Each row has a hidden value. The values are split into ranges, and the grade after each row names the range that its value falls in. Each part has its own value, ranges and names.
[  21 -103 -171    7 -293  233   60  227   97  109 -229  235   88  159
  -22   37 -142 -284  365   79 -457  200  -73 -198   32  -78   79   10
 -176 -347 -164  202   90  -28 -166   21  -97  -43  107]
(26)
[   9   26  -23 -114   21   42  -79  -70  -35   31   27  -33  -31  -12
  144  -85   70   82   31 -113  -83  -59   31  -23  -10  -34  -61  -68
  -60 -215   51   29  -70   88    0  -80  -88   84    0]
(22)
[ -37  100  -25 -148   15   35 -127  -41 -129   49  -38  -36  -37 -102
  210    5  123  102   12 -132 -162   29   38   20   56    1 -104  -27
  -68 -212  -72   54 -114  125   78  -48 -133   71  -62]
(19)
[-199 -139 -127 -131 -363 -113  432  -97 -158  196 -383   14  139   38
  -52 -115  326 -157   19   68  -67  218 -185  343  -30  -10  121  -21
 -293  447 -318  102  101  118 -387 -209  123   40   84]
(19)
[-160   85   56   44   53   54 -211  -46 -178   55   -7  -93  -93   30
  130  -94  131   -6  -85 -125  -52  -89   75  166   40 -193 -138  -40
    6 -111  181   41  -19    6    0  -27 -112  121   -1]
(25)
[ 108  -95  -31   37  -97 -197 -134 -178   66  140  145   70   -1   23
   21 -211  -95  -47 -224 -124  -56 -180 -101 -207 -268 -246   81  100
  127 -127   -5 -207   18   37 -205  -97  133  239   64]
(26)
[  67   -6  -40   57 -136 -275 -249 -121   84  151   97   83   18  -88
 -193 -172 -190  115 -333  -78  179 -226   33 -295 -126   58  215  197
   70  -95 -258 -230   -8  -10  -63  -44   21  312 -134]
(19)
[  94 -154 -125  -35 -133 -349   20 -264  289  178  290  205   60  -35
 -347 -380 -264  -57 -360 -244   41 -247  -76 -332 -230   60  308   81
  234   35 -161 -307  308   23 -103  143  306  464  140]
(19)
[-138    2   92  113  -94   65 -251   95 -140  128  -59  -32 -187  175
  142  -21   22 -164  -15   51 -182   -3   34  167    2 -325  -53   45
  -12 -155  105   95   28 -102  -43   75  -97   36   10]
(21)
[ -75  -73  -50   82 -269  145  -63  203  -30  155 -193  123  -57  205
   44   10  -70 -297  177  126 -367  146  -52   10    5 -252   45   55
 -105 -206  -88  171  104  -93 -148   68  -72   -9   66]
(21)
[ 232 -149   18 -166  -41 -222 -123 -201  156   62  144   -8  -14    2
  148   38  -57  135   33  -43   12  -77  -67 -157 -242  -55  124   21
  -79 -301  -44 -152 -267   98 -109 -161   13   40  -52]
(34)
[-309   24  -14 -196  263  -65   -1 -309   13    9  144    2  119 -194
 -182   33  222  175   16 -565   61   45  158  321  367  577  -46 -247
   23   43  115   33  116  217  262  305  -25  243  149]
(19)
[-137  -89   99   17  -39   74  -25   19  -21  118   57 -101 -165  260
  101  -86  120  -77   48   99   -8   18   35  404   42 -181  -14 -179
  -75  -25  206  178   90  -70 -110   81  -12   86   73]
(34)
[ -39  -70   85  109  -78 -151 -185  -96  -74  259  194  -24 -145  120
  199 -128   74  -89 -310    1 -105  -19 -106  264 -144 -365  -40   10
  188   13   18  -38   79   11 -223   65  164  287   63]
(30)
[  55   94   44   41   37   24 -401    4  -66   47   25  -58   -7  -59
  170  104   -2  242   -9  -27   85  -77  113  -97   48   29  -67   46
  -83 -413  -40    8 -311   52    6 -155 -258   76 -217]
(22)
[-102   88  -16 -128   82   37  -60  -81  -84   81   95  -51  -49  -66
  146  -86  161   97  -76 -169 -104   13   54  200  112   42 -122 -154
   21  -94   14   88   31  120   70   59  -37  214   10]
(30)
[  43 -154  -38   85  -74 -228  -39 -226  186  181  299   92   11   93
 -175 -355 -134  -69 -325 -156   80 -231  -80  -93 -219 -140  162   -6
  224   22   68 -203  243   -2 -230   59  263  416  156]
(22)
[  49   90   82   95  -90 -236 -523  -67 -151   77 -130  -61  -16 -149
   56  137  -52  245 -200   -2  234 -179   99 -238  -87  -20   77  321
 -125 -264 -240 -199 -439    1  -25 -281 -266   31 -349]
(21)
[  63   -1   23 -170  117   54 -150  -80   52  -14  112  -74  -23   -2
  208   99   63  171  189 -102  -55   10   71   58   37   57  -70 -168
 -116 -393  125   75 -228  103   70  -50 -159   22  -54]
(34)
[-279  -24  393  277   62  -58 -600   32 -296  225  129 -212 -439  289
  356  149  167  -99 -217   74  -21   -2   88  646   66 -478 -165   68
  139  -65  326   94  -61 -160    4  264  -91   35  -11]
(19)
[-102   91  -17  -60   88  124 -136  -47 -106   14   -5  -41    7  -44
  133  -29  129   77   58 -195 -106  -19   82   69  118   19 -149 -106
  -48 -228  114   88  -62   99   52  -33 -153   96    6]
(26)
[-152 -144  -61 -266  106  -15  260 -260  120   10   46  -16  184  -25
  -77   79  257   97  276 -289   21  172   14  383  200  415   21 -351
 -195   17  104  130   -5  211  -28   64   20   87  160]
(34)
[  21   20  -23   35  -54  -90 -216  -99  -73  113   50   21   -8  -30
  126 -107  -11  -40 -162 -134 -145  -94  -54 -117 -154 -264  -41   85
   88 -192   -1 -114  -53   51 -112  -90    5  183   -7]
(21)
[ 120 -101  -61   51 -144 -291 -137 -210  119  133  129  108   30  -13
 -139 -273 -192  -56 -300 -142   24 -269  -87 -349 -323 -210  190  178
  133  -84  -74 -308   48   -3 -197 -112  156  286   37]
(25)
[-116    1  -66 -158   13  -59   90 -159    3   97   86   16   15  -61
  -34 -167  122   37  -97 -224  -62   -4   13  147   75  135    7 -136
   21   55  -39   21  157  124   24  101   73  253   95]
(30)
[ 169  -47  -24   43  -27 -153 -256 -155   88  123  217   58   22  -23
   86 -130 -121   75 -196 -130  -21 -173  -58 -257 -215 -162   34   76
  138 -298  -12 -187  -90   71 -153 -103   51  253  -16]
(22)
[ -87  -42   70 -221  238  -41 -122 -243   46  -30  128  -86   51  -95
   86  222  197  270  209 -319   86   69  123  264  218  399  -59 -224
 -136 -236  152   59 -235  196  159   72 -148   19   10]
(34)
[ 147  -66   44  135 -190 -472 -428 -188  100  121   25   55   -6  -89
 -279 -109 -300  163 -397  -22  392 -394   56 -486 -290   -9  353  409
   -1 -118 -278 -425 -219  -94 -110 -215  -37  202 -250]
(25)
[ 107  -32   20 -132  -72 -185 -188 -142  -37   60    0   -5  -96  -50
  173  -37  -29   24  -72 -104 -134 -115  -46 -206 -224 -202   45  151
  -27 -220  -64 -169 -177   62   -4 -123  -29   15  -40]
(21)
[-219 -107  289  214  -84 -125 -319    1 -215  296  111 -150 -364  307
  279    5  179 -159 -272  157  -33   39  -31  643  -35 -478  -64   34
  117  133  155   87   69 -125 -177  196   81  123   51]
(30)
[ -11  -86  -82 -144  -88   56  165  -54   51   67  -39    1   66   74
   57  -68  115   -9  163  -12  -91   83  -46  127   -2   18   22 -175
 -168  -88   -5  120    0   88 -158  -94   -4   75   60]
(34)
[  21 -166 -206  -40 -398   63  223   93   41  142 -355  217  190   96
  -49   19  -23 -284  290   83 -373  227 -185 -153  -87  -93  142   73
 -257 -107 -299  104   21   43 -344 -167    0  -60  100]
(25)
[ -82   66    5  -58    9  127 -150   63  -82  105   38   -5 -104   31
  202    7   78   -3   39  -59 -242   88   48  157  124  -60 -118  -96
    1 -235   -1  162   20   49   65  119 -101  118    7]
(30)
[-208 -111 -145 -142 -287 -120  409 -168 -164  133 -390    5  205  -30
  -87 -108  336 -122   39  -50  -38  164 -161  274  -33   27   90  -26
 -300  403 -239   46   40  147 -353 -270   86   31   85]
(21)
[ -72   66  -47  -46  -63   94 -110   33 -118   57 -109    8  -21   -2
  130  -35   59  -55   59  -78 -222   26   18  -10   26 -131  -78   -3
  -73 -209  -13   77  -33   40   -6  -46 -125   53  -12]
(21)
[ 344 -354  -86 -253 -337 -365  150 -231  210  150  -80  159   85   20
  115   71  -81  -50  135   31 -192   75 -298 -335 -433  -91  299  201
 -195 -147 -351 -225 -254  162 -350 -275  174 -115   66]
(22)
[-105   43   39   43  -16   12 -177  -44 -140   77  -11  -61 -101   56
  124 -131   76  -63 -105  -81  -93 -103   24   87  -54 -277  -85    6
   17 -105  138   -1    2  -14  -55  -49  -57  120   14]
(25)
[  34 -170   20 -316  -36 -396   26 -350  117   45   40   32  -32 -127
 -105   -3   12  122  -46 -281   65  -90  -15  -97 -114  269  247   94
  -96   39 -157 -238  -89  140  106   38   82   24   51]
(19)
[ -75   75  -31  -32  -77  105 -114   72 -113   97  -60    2  -74   29
  145  -70   51  -48    6  -19 -214   31   27   40   46 -136  -73  -20
  -38 -183  -43  111   30   19    4   16 -101  103  -21]
(19)
[-233 -331  238  414 -386 -111 -234  149  -98  378 -121   46 -270  534
   57  101   -7 -530  -51  328 -207  179 -159  539 -119 -628  137  180
   18  144   77  116  173 -280 -446  225  139  -24  178]
(21)

New part:
[-136  -31  -29  112  137  128    8   77   66 -259 -251  -48   17  -22
   19  -26  153   71  146   72 -185   39  -16  -81 -102 -251  -83   11
  100  208  -53 -142  -93 -131 -141   40   29 -166 -136]
refo
[-121 -106   -5 -167  173 -214   37  315 -195  -35 -125  -14  -42  180
  234   14  -27  -30   -2   62   50 -166 -215  -97    7 -310 -139  229
  283   64  -62   80   27  295 -213  231 -356   56   32]
Rig
[ 194 -124  -18 -155   16   32  -11 -293 -136  245  106  193  101  164
 -233  167 -191  123  -16 -180  118 -242  258 -114   74  199  194   57
  -23 -227 -154 -204   18   23   67 -308  -57   30   60]
Pimol
[  83 -100  -76 -407  335    1  -82 -147  121  273  -87   27   68   16
  159  263 -438  108 -100  251  249  -76  -56  -36 -232 -123  193  275
 -105 -377   46  133  274 -150  232  149  171  168   50]
refo
[  22   -6  198 -190 -445 -214   20  223 -413  -96   45  -56  -51  148
 -133 -115   17 -153   90 -161   83 -106  -76 -144  200 -144   76   66
  197  -91 -131  -71  -41  387 -115   29 -143  229  140]
bine
[  13  178   40  107 -141  174 -229 -177  223 -178 -119 -121  -75 -238
  -86  -28   20  -22  101  -30 -107  -24  242 -121 -185  170    2 -288
 -199  121   33 -116 -275 -209  229   11  337  210  148]
refo
[  97 -213  154  -89 -213    0  169   76 -141   40   38  214  208  196
 -193   40 -189   21  134   -3  -42 -249  143 -158  206  102  116  137
   83 -205 -124 -124   72  275  -55 -198 -161 -179   96]
refo
[-164   63  -53  -39  224  171 -197   50  271  -74 -117 -190   41 -182
   99   14  -24   34  -56  304  -12  -60  -57  -21 -198  -53 -142  -71
  -90  141  174   33  -87 -199  221  156  254   70   22]
refo
[  87   94  185  -59 -374 -143  -20  249 -313  -99 -181   38 -237   53
  225 -104 -167 -147   41 -188  155 -307   57  -64 -229  -38   16   25
   84  -78 -172   41  -58  349  -40  161 -147  416  354]
Pimol
[-263  156  -88  259  388  363 -228  133  125 -294 -264  -20  -49   54
   33  244  267  112 -106  120  -19 -172   90  110 -159 -197 -166 -197
  132  297  -46 -202 -141 -335  -33  -80  -17   17 -108]
Rek
[-107  -35 -120 -125  338   47 -133   91 -165  125  -36  -20  -20  154
  169   67  -22  108 -234   66  242 -348  -97   72 -162 -122 -158  115
  150   63  -38  -32   -6   -1   35  -16 -173  159   11]
Rek
[ -20  -26  -44 -125  166  245 -139 -193  243  -41 -148  -84  143  -85
    9   77 -142  143   49  304   31   34   14  -15 -218 -110   53   70
 -154 -154   68  -24   33 -419  302   40  383   87  -21]
bine
[  26  -93   87  233 -255  314  107  -65  176 -164  -53  111  381   39
 -332  -74   88  152  396  182 -294  -57  269  -95  247  164 -107  -97
  -54   57    9 -295 -191 -154  122 -267  132 -196  129]
lasaz
[-163  -88  -17   37  118   56  -24   70   24 -266 -163  -98   48   21
    2  -83  167   45  109   84 -176   17  -86 -126  -34 -252 -108   53
  140  179  -46  -96 -129  -89 -107   49   -7 -157 -172]
ton
[  24   91 -111 -101  207  337  -92 -136  217   98 -237  -37  161  -79
   57  155 -176  232   91  367  148   29   20  135 -273 -158   27   84
 -185 -141  114  -90  130 -492  326   48  429  221  115]
Rig
[ -80  -64 -101 -180  272 -102 -129  102 -228  122   13   -9  -10  247
  169   80  -12   69 -154   23  233 -326 -118   11   -9 -151 -179  156
  233    8  -65   14  -47   99    5   46 -320  271   82]
lasaz
[  81 -184  -79 -474  407 -143  -65 -126  140  333  -25   35   49   18
  226  252 -503   59 -138  230  216 -117  -84 -126 -192  -69  161  319
  -74 -365   59  229  259   21  179  221   30  104   53]
refo
[  80   -3   -2 -238 -114 -140 -173 -189 -325  105  155  -71  -78  130
 -172  -15   13  -11  -96 -270  195 -166   37 -123   70   19   92    6
   84  -94 -141 -133 -132   90   58 -131  -54  310   36]
bine
[  -6  -97  145  233 -331  282  116   19  130 -210  -42   67  289  -51
 -313 -175   72   65  298  109 -312 -114  242 -140  151  213  -71 -132
  -69  121    3 -268 -193   -9   67 -259  159 -306   69]
refo
[ 207  -29    3 -176  114   12 -123 -320  187  153  -41  195   69   95
  -66  389 -338   76  100    9   75  -95  314 -151   18  149  226   19
 -117 -367  -76  -14   34 -134  212  -28   28  260  222]
lasaz
[ -89 -158   20 -194  115 -234   75  328 -259   30  -71   18  -22  202
  235  -39  -86  -33  -34   38   82 -258 -207  -99    8 -236 -138  265
  280   25  -75   90   43  389 -202  184 -396   30   63]
Rek
[ -86   21  129  172 -350  113   95  209   44 -211  -28  -59  219  -55
 -291 -172  203  -19  336  114 -293   13   77 -141  307   48 -161 -154
   43  264   82 -235 -218  143  -48  -69   62 -155  126]
Rig
[  23  107  -82 -118  210  344 -107 -104  248  129 -212  -28  134 -121
   38  214 -229  192   25  370  172    6   51  134 -277 -105   80   45
 -215 -164  135  -70  175 -436  331   40  448  197  121]
Rek
[ -87  125    8   89  -53  192 -179  -69   31 -157   -2  -91   40  -33
 -308   77  210   26   35  -40  -65  -31  148  -65  113   32    6 -240
    7  163   -6 -267 -200 -162   66 -180  161   46  -37]
ton
[  68    7  165  -97 -324 -145 -139   14 -202 -189 -103  -58 -201   24
  185 -188 -119 -132   29 -174   74 -234   53 -161 -238   -4    2   13
   32 -113 -176   84 -197  169   92  149  -45  402  231]
bine
[-162   74 -106  143  309  271 -159   14  112 -167 -206  -30   33   44
   28  133  168  148   -4  136  -23 -118   56   52 -128 -153 -156  -85
   71  202  -17 -170 -133 -313   37  -48   35   42  -51]
Rig
[  50  195    0   -9  -46  111 -230 -175  186  -23  -99 -105 -105 -223
  -40   69  -74  -15   36  -23   13  -20  205  -87 -196  135   53 -228
 -199   50   53  -78 -167 -166  225   60  308  293  185]
Pimol
[-149  -80  -91 -177  316  -14 -198   64 -187   43   26  -79  -34  176
  139   32   12   58 -284   37  226 -354 -144    5 -125 -130 -139  119
  187   35  -60   12  -57    8   57  -13 -184  151  -73]
ton
[-105   74  139  199 -373   92   43  219   21 -248  -28 -113  101 -135
 -280 -205  242  -79  262   14 -290    9   92 -153  233   70 -147 -237
   32  345   70 -236 -263  189  -85  -57   84 -140   98]
Pimol
[ -88 -118   -2 -180  108 -239   39  286 -295   -1  -70   10  -22  255
  185   -1   -5  -17    8    1   93 -211 -199  -86   75 -288 -143  243
  320   28 -101   43    5  320 -206  166 -415  121   63]
lasaz
[ -80    2  122  132 -285   99  -11   79   -2 -271  -30  -71  104  -37
 -258 -146  188  -36  204  -13 -231  -34   99 -165  166   35  -67 -154
   48  189  -20 -209 -235   56  -27 -108   76 -111   12]
ton
[-155  -64  -48  119  183   79   -8   88  235 -255 -280 -119   28 -139
  221 -174   79   58  186  204 -263   20  -64 -130 -228 -174 -253   28
   16  289   52    8 -195 -111  -36  225   58 -136  -31]
Rek
[-225   77  -45  113  250  283 -263    5   59 -282 -121  -93    8   78
  -82  149  248   84 -108  102    3 -122   37   35  -63 -176  -96 -141
  115  156  -55 -174 -163 -340   67 -115   61   57 -158]
bine
[-148  -82  -97 -172  347  -51 -143  172 -224  135   38  -42  -49  180
  194   41  -25   44 -320   36  255 -427 -152   30 -115  -99 -185  131
  213   85  -39   28  -18  158  -10    5 -291  125  -12]
Pimol
[-168 -225   10 -106  159 -155  -37   86  172 -243 -143 -198   15  -99
  293 -273  -26  -47   97  213 -237    1 -217 -265 -180 -202 -228  176
   73  143   45  204 -184   71  -13  348  -34 -134  -93]
bine
[-173   98  -85  147  290  269 -179   33   78 -179 -187  -38  -27   16
  -15  159  183  105  -72   65   -7 -126   78   50 -136 -140  -97 -134
   77  218  -37 -191 -116 -264   -7  -83   40   13  -96]
Pimol
[-132 -127  -15   -9  151  -20    7  124  239 -163 -222 -154   22 -193
  305 -240  -72    1  122  254 -214  -30 -131 -169 -278 -121 -238  104
  -26  207  103  138 -137   27   23  314   72 -132   14]
Pimol
[  14  100 -124 -139  276  282 -126 -136  230  104 -240  -44  119  -70
   93  216 -188  210   62  357  165   46    2  117 -270 -189   41   91
 -163 -154  113  -49  139 -476  306  104  387  261  107]
Rig
[  17 -139  138  228 -324  285  167   20  140 -132    4  122  382    0
 -355 -153   46  103  340  157 -324 -142  262 -139  253  267 -104 -104
  -66  102   25 -287 -180   28   72 -302  103 -348  116]
Rek
[  30 -210  -44 -454  327 -120 -108 -137  117  205    0  -38   84   43
  197  146 -400   52 -115  267  176  -84 -136 -137 -156 -125  104  315
  -45 -355   46  230  174  -49  224  214   64  124    4]
bine
[  17  -89  101  196 -289  255  131    4  100 -153  -58   86  327   20
 -283 -140   71  116  358  144 -271  -85  206 -110  197  146 -107  -69
  -40   89    7 -269 -177  -49   73 -222  111 -207  126]
Rig
[ 143 -106  -65 -156   71   17    2 -238 -159  236   77  141  117  177
 -198  131 -108  150   19 -129  111 -181  159  -84  100   84  111   92
   30 -144 -121 -212    7   -2   26 -250  -78   44   38]
Rek

Next part:
[ 141  -34  -57  -86   59 -157  108  104  -17  -84  -66   42 -139   49
  -53  -66   65   33 -235  -89  -54 -234  160  326  -49 -187  233  222
   67  -20   58  -63  -98  -38 -163  228 -222   56   51]
B
[ 109  109  106   73  -55  -11  -23   44 -180  -74   66  -50   -9  151
   33  -97   31   -1 -132   25  -78 -143  164   21 -191 -137 -114  -20
  248 -115   29  -92   23  -12   42  159 -133 -161 -170]
K
[ 121  -40  197  181   11   55  262  -68 -101 -104  234   58  -83 -147
  -13 -152 -225   13   81   -5  -79   -8   98   81  -82  172 -194 -245
  149  271 -105 -116  -22 -168   42  175 -103  -63  -99]
M
[ -19    8   91   70  -14  -98  -52 -166 -113 -100   71   42  173 -196
  197   -8  -65  -52  -65  -30  163 -119 -103 -170  -69   28   57   39
  103  -79  -58  -55  -31  -58  -33  133  -31  137  -53]
X
[   5  -45  -10  -56  -86   26 -200   30 -198  -64    4    1  174  116
  184  -16  -37   53 -138   99   24  126 -123   30  166  -27  176  108
 -184  -36   94  174   98  130  -98 -112  -76  -25  -99]
J
[ 171   76   99    8  -56  -38   16  125 -159   -7   62   13 -183  224
   23 -172   17   92  -19   52 -171  -85  289   92 -214 -146 -131  -90
  296 -141   39  -84  -19 -141   92  209 -143 -247 -264]
G
[  19  -90   84   92  -31   76   13  149  -59  145  -25   13  156  -78
   27  -87 -142  -20  109  126   31  160 -163 -117   30  210  -21 -152
    6  172 -134  122  112  -20 -147  -87  100   90  -37]
J
[  57  -83   24  103   95   22   47   75  -13  -28  121   25  -56  -16
   -2 -125  -90   38   24  -38  -88  -37   58  122  -73  115   47  -74
   53  233  -66   38  -61 -160  -69  150 -158  -57  -26]
M
[ -36  -43   34  171  -24  126  -63  110 -105    5   80  -44  162 -104
   21  -27 -207  -75  127  142   21  182 -214  -93   76  280  -82 -253
  -57  217 -139  141  105  -26  110 -104  -31  -73  -52]
M
[-102   -3  -27  136   45  240   14  143   47   68   -8 -136  112   10
 -148 -102  -30 -126  -48   81  -14  170 -205   78  103  115   47 -107
  -78  303 -122   91   91  145 -205  -97  -97   10  133]
M
[  -6  -35  126   18  -84  -38  -88 -109 -154   25   23   92  205 -140
  267  -59 -114   25   48   62  146   81 -147 -267   19   98   48  -37
   43  -66  -61   45   47  -51  -99   -4  116  135 -146]
J
[-101  -37   22  -25  -88   13 -123 -119 -104   21  -21   93  198 -206
  265  -40 -144   -6   91   97  193  235 -284 -251  198  153  158  -76
 -104  -27  -87  105   42  -16  -51  -99   95  139  -96]
X
[   7 -139  302  313   13  104   57 -102 -143  -12  353   24  251 -238
  125  -61 -343  -29  263  120   42  136 -181 -234  -85  427 -328 -346
   10  313 -168   60  102 -142   43    0   47   32 -139]
K
[  14   74  -80  -96 -101   44 -121   75 -145  -40  -94    2  -25  137
   98  -95   19   39 -112   74  -27  123   -7   62  138 -112  176   16
  -12  -96   46   66   31   59    6  -33 -102 -138 -126]
M
[  15   31 -112 -190  -94  -70  -48   62  -77   18 -178   85  -70   13
  103  -74    0   43  -54   80   48  136  -55   72  203 -111  272   55
  -49 -169   21   42  -14   13  -33  -16  -45   12  -92]
B
[  47   91   88   76  -49  106   -1  161  -63  147   69    3 -200  132
   -9 -241  -71   53  264  153 -154  179  144  -91 -160   61 -236 -384
  309  -33 -119  -28   -2 -230  192  112  -46 -303 -302]
G
[  48    3 -106 -193  -84   57  -84  260  -46  172 -244   19  -71  259
   16 -163  104   96 -101  109  -79  192   19  128  147 -163  274   91
  -29  -74   50  135   62   93 -265  -86   -9  -35  -76]
K
[  68   16   67  -65  -24 -196   21 -137 -126 -113   50   95    3  -87
  151  -16  -40   24  -84    1   82 -120   27   39  -12 -112   85  102
   53 -217   48 -104  -62  -51   -1  175 -104   82 -122]
N
[ -39   13    1   87   16  112  -81  114  -31   68    8  -52   64   51
    7 -112  -26  -31   25   68  -24   98  -79  -45  -15   76   25 -110
   52  108  -86   80   38  -13  -78   -3  -58  -66  -48]
J
[  92  -46  168   77   28  -60   19   16  -76   32  125   22   26   41
   73 -119  -13   43  -13    6  -34 -129  108  -22 -233  -23  -83    3
  200  -21  -18  -43  -17 -118 -139  200  -68   31 -120]
G
[  43  284  -47  -14  -98   60   46   14 -114 -110  -38  -42 -282  133
  -42 -186   64  -31  -81   21 -109  -10  219   91  -55 -230  -48 -175
  329 -188  -20 -209  -73  -60  259  193 -212 -344 -206]
X
[  19    1  -90  -11  -38   78 -166  232  -98   85  -47   17  -65  145
   70 -131  -76   78  138  130 -110  220   -7  -10   68  101   77 -195
   14   42  -47  181   28 -123  117  -53  -63 -250 -196]
J
[ -63   78  113   57  -59  -88  -49 -205 -126  -59   97   53  129 -224
  194   -7 -130  -72  105   91  176   43 -163 -243    2   67  -75 -136
   88 -198  -86  -90   -7  -67  148   78    5   57 -172]
N
[  14  -59  131  125   60    9  -60    1  -63   16  153  -19  127   24
   80  -87  -31    7  -10   15   -6  -65  -12  -52 -160   54  -45   -4
   84   71  -35   32   10  -60 -158  120  -80   33  -68]
K
[ -47   28   30  150   30   25  -49    9  -44  -35   46  -58  137 -114
   23  -29  -52 -113  -27   13   74  -59 -125  -96  -77   91   -7  -73
  101   72 -119   -2    9  -26    0   76  -82   25   11]
X
[  34  161  -53    6  -52   -9  -12   92  -85  -66 -117  -81  -34   71
  -52  -64   94  -95 -212    3    1 -132   56   73  -65 -190   67   40
  206 -131  -20 -102   -3   65   24  117 -150  -83  -21]
X
[  29  -38  -94  -38    9  -81  -28  173  -27    4 -141  -19   70  -24
  -37   14   10  -62 -147   38   52  -63 -106  133   65  -39  212  127
  -48   -5  -21   70   20   62 -115   14 -103  110   85]
B
[ -66  -68  -69   79   -4  123  -90  288   12  183 -169  -85  221  -42
  -70  -27  -62 -113   22  144   66  174 -298  -74  110  191  115  -82
  -86  197 -156  214  144  101 -178 -187   61  110  106]
M
[  93  -19  172   88   14  -65  -36  -28 -141  -79  192  -21   56   99
   87  -70    7   28 -111    8  -41 -183  121   42 -232  -90 -107   65
  157  -74   56  -52   -3  -48  -64  208 -167  -32 -129]
G
[ -83   24  -73    6  -13  -38 -146   57  -43   12  -78  -23  136  -92
   71   17  -33  -92   -2   88  125   54 -215  -90   77   43  134  -16
  -32  -85  -75   78   21   20   31  -24  -52   54  -13]
B
[ -59   40  190  304   83  188  337 -102   90   20  246  -19  -91 -318
 -168 -194 -248 -147  278   41   -8  129  -79  -57  -84  308 -321 -486
  214  373 -303 -193  -41 -183   74  161  -65  -21   -6]
B
[ -36  -23 -168 -159  -59   77 -229  224  -49  162 -182   56  -44  180
  133 -149    9  119   78  129  -52  318  -82  -10  210   12  301  -47
 -103  -30   -5  245   28  -38  -85 -132   -1 -128 -150]
J
[  32   42  -38  -46  -33 -146  -55  120  -75   33 -131    5   52  -38
   19   19   -7  -62  -37   96   79  -51  -82   -5    4  -59   87   30
   59 -207  -33    0   21    7   38   40  -42   55  -59]
N
[  53  -37   38   60  -29  -44 -129    6 -192 -130   95    4  140    8
  153    4  -87   15  -89   32   15  -54  -42    0   -9   43   49   31
  -24    4   30   84   33  -17   48   40 -121  -55 -101]
M
[  -4   74 -138  -92   21    7   22  176   51   77 -134    1 -204   85
 -103 -136   42   -7   14   67  -70  101   28  184   85  -95  162  -64
   50  -49  -46   -7  -59  -43   -6   69 -149 -108  -44]
N
[  85 -118   85  174  113  131  166  123   -5  -27  203  -24  -71   31
 -130 -156 -139   26   25   -3 -173   22   72  253  -53  171  -67 -144
   -2  421  -69   40   -5  -94 -128  107 -195  -90   19]
J
[  23  235 -123 -118 -107    1   14  111  -68  -30 -217  -56 -179  136
  -78 -113  136  -68 -191   51  -26   -9   91  136   48 -297  126   11
  198 -251    7 -136  -19   89   71   87 -154 -152  -75]
B
[ 153  128 -103 -251 -162  -59    8  126 -167  -44 -252   52 -192  245
   55 -143  140   99 -291   15  -79  -13  206  229  110 -368  279  186
  111 -257  137  -55   -4   92  -98   64 -108 -112 -133]
M
[ -86 -100  -37    2   65   97 -159  125   32  124  -33  -51  172  105
   39  -83   51    3  -77   56   19  117 -176   29   71   26  226  117
 -148  132  -14  196   56  104 -369  -72  -56  114   67]
K
[ -17   64   90   80    1  -63   51 -104  -66  -69   80  -10   68 -147
   25  -16  -68 -103  -14   49   96  -59  -88  -37  -40    0  -64  -61
   91  -85  -68 -118   -9   -3   40  120  -92   63  -50]
N
